Below are the code and all the weights of a small trained network. Each question names an input and a class and asks about switching units off, where a switched-off unit gives its printed mean instead of its output.

import numpy as np


def w(rows, s, z=0):
    codes = np.array(rows[::2]) - 128.0
    scale = np.full(codes.shape[1], s)
    scale[-1] = z or s
    return codes * scale


def f(y):
    return np.maximum(y, 0)


def log_softmax(a):
    a = a - a.max(-1, keepdims=True)
    return a - np.log(np.exp(a).sum(-1, keepdims=True))


def net(x, mask):
    res = np.array(x, float).reshape(1, 6) / 4 @ E
    y = f(res @ A[0][:, :-1].T + A[0][:, -1])
    res = res + np.where(mask, y, B[0][:, -1]) @ B[0][:, :-1]
    return log_softmax(res[-1] @ U[:, :-1].T + U[:, -1])


A, B = {}, {}
E = w([
[176,80,71,34,206],'x0',
[2,223,121,93,198],'x1',
[73,101,91,154,125],'x2',
[118,123,122,132,128],'x3',
[77,55,214,197,220],'x4',
[185,187,46,252,171],'x5',
],0.0069)
A[0] = w([
[121,146,113,194,102,86],'N1',
[85,97,212,141,229,98],'N2',
[141,157,124,119,92,31],'N3',
[105,125,65,167,148,114],'N4',
[175,211,58,213,244,83],'N5',
[133,40,106,149,78,109],'N6',
[150,44,76,157,106,222],'N7',
[122,131,154,187,28,78],'N8',
[107,89,183,172,188,112],'N9',
[72,210,146,101,192,47],'N10',
[171,184,113,172,216,131],'N11',
[88,103,207,49,125,139],'N12',
[113,162,56,62,46,153],'N13',
[199,97,127,147,127,78],'N14',
[161,81,61,67,249,82],'N15',
[127,222,49,77,73,75],'N16',
[48,209,110,91,162,148],'N17',
[190,45,166,113,108,104],'N18',
[150,97,38,47,147,27],'N19',
[150,191,120,195,159,115],'N20',
[125,166,105,102,69,70],'N21',
[85,155,136,123,179,49],'N22',
[115,85,122,88,86,154],'N23',
[91,76,37,140,139,58],'N24',
[81,100,189,57,110,112],'N25',
[41,249,129,76,251,80],'N26',
[130,80,108,183,149,36],'N27',
[188,163,111,207,118,56],'N28',
[155,86,67,56,254,41],'N29',
[122,133,196,154,229,66],'N30',
[182,32,136,163,114,38],'N31',
[161,25,190,185,168,14],'N32',
[66,118,202,82,80,104],'N33',
[201,153,100,111,102,6],'N34',
[72,111,183,47,82,75],'N35',
[165,106,150,118,103,14],'N36',
[135,70,159,141,195,31],'N37',
[58,236,228,197,45,32],'N38',
[81,168,126,86,167,36],'N39',
[85,154,202,150,245,100],'N40',
[152,151,108,171,169,112],'N41',
[145,168,121,189,156,87],'N42',
],0.0098,0.0015)
B[0] = w([
[121,123,154,103,148,181],'N1',
[113,212,82,132,107,222],'N2',
[126,155,116,150,117,160],'N3',
[123,105,119,101,119,169],'N4',
[50,54,94,53,127,253],'N5',
[171,85,125,128,116,193],'N6',
[171,95,132,113,107,209],'N7',
[153,143,192,158,184,209],'N8',
[105,199,103,130,115,196],'N9',
[203,77,147,136,101,201],'N10',
[83,83,106,98,140,204],'N11',
[61,64,93,92,127,228],'N12',
[111,220,73,145,84,237],'N13',
[163,85,141,136,111,198],'N14',
[101,152,214,160,210,229],'N15',
[105,235,66,141,78,237],'N16',
[200,94,136,147,99,218],'N17',
[168,74,132,136,122,216],'N18',
[115,178,175,160,171,211],'N19',
[89,97,106,94,145,200],'N20',
[118,181,104,146,107,187],'N21',
[163,112,127,137,113,170],'N22',
[118,112,110,112,118,184],'N23',
[130,126,128,115,134,163],'N24',
[70,76,106,76,138,218],'N25',
[249,43,155,149,82,254],'N26',
[129,139,122,112,115,166],'N27',
[123,87,123,108,129,219],'N28',
[92,162,215,159,214,228],'N29',
[113,200,92,144,92,197],'N30',
[194,110,141,146,89,212],'N31',
[149,202,84,148,79,213],'N32',
[95,86,112,76,157,215],'N33',
[131,137,114,141,99,199],'N34',
[72,83,84,88,148,225],'N35',
[151,97,135,136,127,163],'N36',
[118,186,114,138,116,183],'N37',
[118,159,237,172,250,240],'N38',
[165,93,133,144,111,179],'N39',
[147,200,91,147,76,217],'N40',
[93,106,114,103,111,180],'N41',
[97,114,109,96,136,184],'N42',
],0.019,0.0079)
U = w([
[59,96,74,47,118,104],'0',
[224,116,129,141,63,253],'1',
[118,252,67,134,66,75],'2',
[111,185,203,148,209,69],'3',
],0.011,0.0017)

Each question gives the input, the list of numbers given to net, and the class t.
The units are the neurons (one row each of A and B). Each row of codes is followed by its name. A weight is (code - 128) times the scale printed after its matrix; where a second scale follows, it is the last column's (A, B and U).
mask holds one flag per neuron, in row order. A switched-off neuron (its flag False) gives its mean, the last column of its row in B, instead of its output. The means were averaged over made-up inputs and are rounded, as every weight is.
A unit's drop is (log p(t) with every unit on - log p(t) with that unit switched off) / (log p(t) with every unit on - log p(t) with every unit switched off).
unit that matters most: the unit with the biggest drop
k most important neurons: the k neurons with the biggest drops, biggest first
drop of u: that unit's drop, to one decimal
input [8,-2,-5,6,7,6], class 3: 2 most important neurons => (N15 N29)
input [6,5,7,-2,4,0], class 3: unit that matters most => N29
input [-8,-1,4,0,-4,-6], class 3: 2 most important neurons => (N38 N8)
input [-7,7,1,5,7,7], class 0: 3 most important neurons => (N5 N20 N11)
input [-8,-7,-4,-8,6,3], class 3: 2 most important neurons => (N38 N26)
input [8,3,5,-4,7,1], class 3: 4 most important neurons => (N29 N15 N16 N13)
input [-7,6,-7,0,-1,6], class 3: 2 most important neurons => (N38 N12)
input [-7,6,-8,0,3,7], class 0: 3 most important neurons => (N5 N20 N11)
input [-8,-3,3,-5,-6,-4], class 3: 2 most important neurons => (N38 N8)
input [8,-7,7,5,-6,0], class 3: 3 most important neurons => (N19 N15 N29)
input [2,8,-6,-3,7,7], class 1: 3 most important neurons => (N26 N10 N40)
input [6,-6,4,-5,2,0], class 1: 2 most important neurons => (N38 N31)
input [-5,5,-2,-3,7,0], class 2: 2 most important neurons => (N2 N40)
input [-1,-6,-7,2,-8,6], class 2: unit that matters most => N16
input [8,8,-1,8,2,1], class 1: 3 most important neurons => (N26 N10 N17)
input [4,1,4,-7,8,-7], class 2: 3 most important neurons => (N2 N40 N32)
input [4,-8,-8,-8,-7,8], class 0: drop of N40 => 0.1
input [-6,0,-6,-8,1,8], class 0: drop of N5 => 0.3
input [3,5,3,0,0,4], class 1: drop of N12 => 0.1
input [-7,-1,-4,2,-6,2], class 3: drop of N19 => 0.0
input [-3,1,3,-6,-8,-6], class 2: unit that matters most => N13
